Here is a tiny trained network, its code and every weight. The questions are about switching its units off for an input and a target symbol, where a switched-off unit gives its printed mean instead of its output.

import numpy as np


def w(rows, s, z=0):
    codes = np.array(rows[::2]) - 128.0
    scale = np.full(codes.shape[1], s)
    scale[-1] = z or s
    return codes * scale


def f(y):
    return y / 2 * (1 + np.tanh(0.7978845608 * (y + 0.044715 * y**3)))


def softmax(a):
    e = np.exp(a - a.max(-1, keepdims=True))
    return e / e.sum(-1, keepdims=True)


def log_softmax(a):
    a = a - a.max(-1, keepdims=True)
    return a - np.log(np.exp(a).sum(-1, keepdims=True))


def net(x, mask):
    ids = ['βεηθμξτψω'.index(c) for c in x.split()]
    T = len(ids)
    res = E[ids] + P[:T]
    u = 0
    for l in range(2):
        r = res
        for j in range(2):
            rows = slice(3 * j, 3 * j + 3)
            q, k, v = (r @ M[l][rows].T for M in (Q, K, V))
            z = softmax(np.where(np.tri(T) > 0, q @ k.T / 3**0.5, -1e9)) @ v
            o = O[l][rows]
            res = res + np.where(mask[u + j], z, o[:, -1]) @ o[:, :-1]
        u += 2
        y = f(res @ A[l][:, :-1].T + A[l][:, -1])
        res = res + np.where(mask[u : u + 8], y, B[l][:, -1]) @ B[l][:, :-1]
        u += 8
    return log_softmax(res[-1] @ U[:, :-1].T + U[:, -1])


Q, K, V, O, A, B = {}, {}, {}, {}, {}, {}
E = w([
[139,179,150],'β',
[141,55,173],'ε',
[116,132,72],'η',
[251,61,109],'θ',
[141,189,159],'μ',
[66,127,180],'ξ',
[143,202,143],'τ',
[138,177,149],'ψ',
[165,228,87],'ω',
],0.017)
P = w([
[104,254,145],'0',
[133,193,122],'1',
[136,177,113],'2',
[136,155,113],'3',
[154,137,99],'4',
[164,129,99],'5',
[165,113,84],'6',
[159,104,89],'7',
[164,91,74],'8',
[169,87,68],'9',
[177,97,76],'10',
[174,127,76],'11',
],0.0038)
Q[0] = w([
[115,184,147],'L0H0',
[131,207,48],'L0H0',
[79,4,205],'L0H0',
[106,110,2],'L0H1',
[175,106,135],'L0H1',
[110,118,121],'L0H1',
],0.016)
K[0] = w([
[114,96,34],'L0H0',
[202,122,50],'L0H0',
[9,191,252],'L0H0',
[99,240,201],'L0H1',
[146,158,87],'L0H1',
[160,148,152],'L0H1',
],0.014)
V[0] = w([
[179,131,244],'L0H0',
[110,171,136],'L0H0',
[167,124,255],'L0H0',
[97,137,154],'L0H1',
[180,124,84],'L0H1',
[136,147,217],'L0H1',
],0.01)
O[0] = w([
[132,97,238,109],'L0H0',
[172,156,140,206],'L0H0',
[126,161,254,23],'L0H0',
[131,136,185,96],'L0H1',
[126,117,36,230],'L0H1',
[182,176,164,250],'L0H1',
],0.0074,0.0015)
A[0] = w([
[140,46,124,254],'L0N0',
[192,155,149,139],'L0N1',
[133,192,86,148],'L0N2',
[176,89,184,141],'L0N3',
[134,119,68,96],'L0N4',
[44,145,161,120],'L0N5',
[2,137,161,159],'L0N6',
[112,119,220,200],'L0N7',
],0.012,0.0049)
B[0] = w([
[3,122,112,155],'L0N0',
[143,222,101,210],'L0N1',
[180,157,83,254],'L0N2',
[43,189,148,181],'L0N3',
[103,223,170,179],'L0N4',
[181,93,176,135],'L0N5',
[228,27,250,137],'L0N6',
[78,160,208,227],'L0N7',
],0.0054,0.0069)
Q[1] = w([
[91,125,195],'L1H0',
[192,177,135],'L1H0',
[150,117,163],'L1H0',
[73,2,156],'L1H1',
[124,164,109],'L1H1',
[170,139,126],'L1H1',
],0.014)
K[1] = w([
[84,127,109],'L1H0',
[185,216,101],'L1H0',
[122,126,115],'L1H0',
[147,247,156],'L1H1',
[133,84,94],'L1H1',
[105,61,135],'L1H1',
],0.012)
V[1] = w([
[109,66,214],'L1H0',
[94,89,145],'L1H0',
[108,125,74],'L1H0',
[155,119,194],'L1H1',
[21,211,67],'L1H1',
[255,189,109],'L1H1',
],0.0062)
O[1] = w([
[98,124,83,2],'L1H0',
[110,182,154,29],'L1H0',
[167,109,158,97],'L1H0',
[149,119,204,150],'L1H1',
[33,212,44,216],'L1H1',
[253,199,119,192],'L1H1',
],0.0063,0.0065)
A[1] = w([
[20,32,167,254],'L1N0',
[9,192,219,98],'L1N1',
[133,179,2,142],'L1N2',
[71,17,156,147],'L1N3',
[119,108,108,104],'L1N4',
[234,113,7,198],'L1N5',
[24,65,226,71],'L1N6',
[209,167,140,94],'L1N7',
],0.0062,0.0041)
B[1] = w([
[150,194,66,144],'L1N0',
[67,64,118,190],'L1N1',
[144,37,131,244],'L1N2',
[238,253,87,128],'L1N3',
[180,149,134,120],'L1N4',
[121,35,134,234],'L1N5',
[131,108,68,151],'L1N6',
[188,147,152,174],'L1N7',
],0.0069,0.011)
U = w([
[118,176,146,165],'β',
[112,73,91,190],'ε',
[54,112,136,179],'η',
[134,145,138,60],'θ',
[138,140,142,62],'μ',
[154,230,94,1],'ξ',
[213,107,135,135],'τ',
[152,2,221,151],'ψ',
[135,122,139,95],'ω',
],0.0075,0.0052)

Each question gives the input, a string of symbols that net reads in full, and the target symbol t.
The units are the heads (3 rows each of Q, K, V and O) and the neurons (one row each of A and B). Each row of codes is followed by its name. A weight is (code - 128) times the scale printed after its matrix; where a second scale follows, it is the last column's (O, A, B and U).
mask holds one flag per unit, layer by layer, with each layer's heads first. A switched-off unit (its flag False) gives its mean, the last column of its rows in O or B, instead of its output. The means were averaged over made-up inputs and are rounded, as every weight is.
A unit's drop is (log p(t) with every unit on - log p(t) with that unit switched off) / (log p(t) with every unit on - log p(t) with every unit switched off).
most important unit: the unit with the biggest drop
top k neurons: the k neurons with the biggest drops, biggest first
k most important neurons of layer l: the k neurons of layer l with the biggest drops, biggest first
heads that matter: for each layer, one digit per head in row order, 1 if its drop is at least 0.15 and else 0, layers parted by /
drop of u: that unit's drop, to one decimal
input μ τ μ τ, target ξ: top neuron : (L1N5)
input ψ τ μ τ μ τ ξ μ μ ψ, target ψ: top 2 neurons : (L0N6; L0N5)
input ξ μ μ η μ ξ μ τ τ η μ ψ, target ε: heads that matter : 10 / 00
input ξ μ θ ψ η ξ β ε, target η: heads that matter : 10 / 10
input ε μ ψ τ, target η: heads that matter : 10 / 11
input μ ξ ψ ω ξ μ η β ω ω, target τ: top 2 neurons : (L0N2; L1N2)
input ψ ω β ψ μ μ ξ β, target ψ: 2 most important neurons of layer 0 : (L0N6; L0N1)
input ω η η μ ξ τ ψ, target ψ: top 2 neurons : (L0N4; L0N6)
input η τ μ μ, target ε: heads that matter : 11 / 01
input τ μ μ μ ε ψ, target η: 4 most important neurons of layer 0 : (L0N3; L0N7; L0N0; L0N2)
input ξ ω η ξ μ ξ, target ψ: 2 most important neurons of layer 0 : (L0N6; L0N7)
input τ μ ω ε ψ β μ ω η μ, target ε: heads that matter : 10 / 01
input μ ψ τ ε ψ μ β, target η: top 4 neurons : (L0N3; L1N1; L0N7; L0N0)
input μ τ μ μ ξ ξ μ μ, target ψ: 3 most important neurons of layer 0 : (L0N6; L0N5; L0N0)
input τ ε τ, target η: most important unit : L0H0
input μ ε μ, target η: top 3 neurons : (L0N3; L1N1; L0N7)
input ψ μ η ψ ψ ψ, target ε: top 2 neurons : (L1N2; L1N5)
input τ μ μ μ ξ β, target ψ: top 3 neurons : (L0N6; L0N5; L1N1)
input τ ξ τ τ μ μ, target ψ: drop of L0N6 : 0.6
input μ ε β, target η: drop of L1H0 : 0.2
input ω τ τ ξ, target ψ: drop of L0H0 : 0.5
input μ ω μ μ η μ β μ η ω ξ τ, target ψ: drop of L0H1 : 0.6
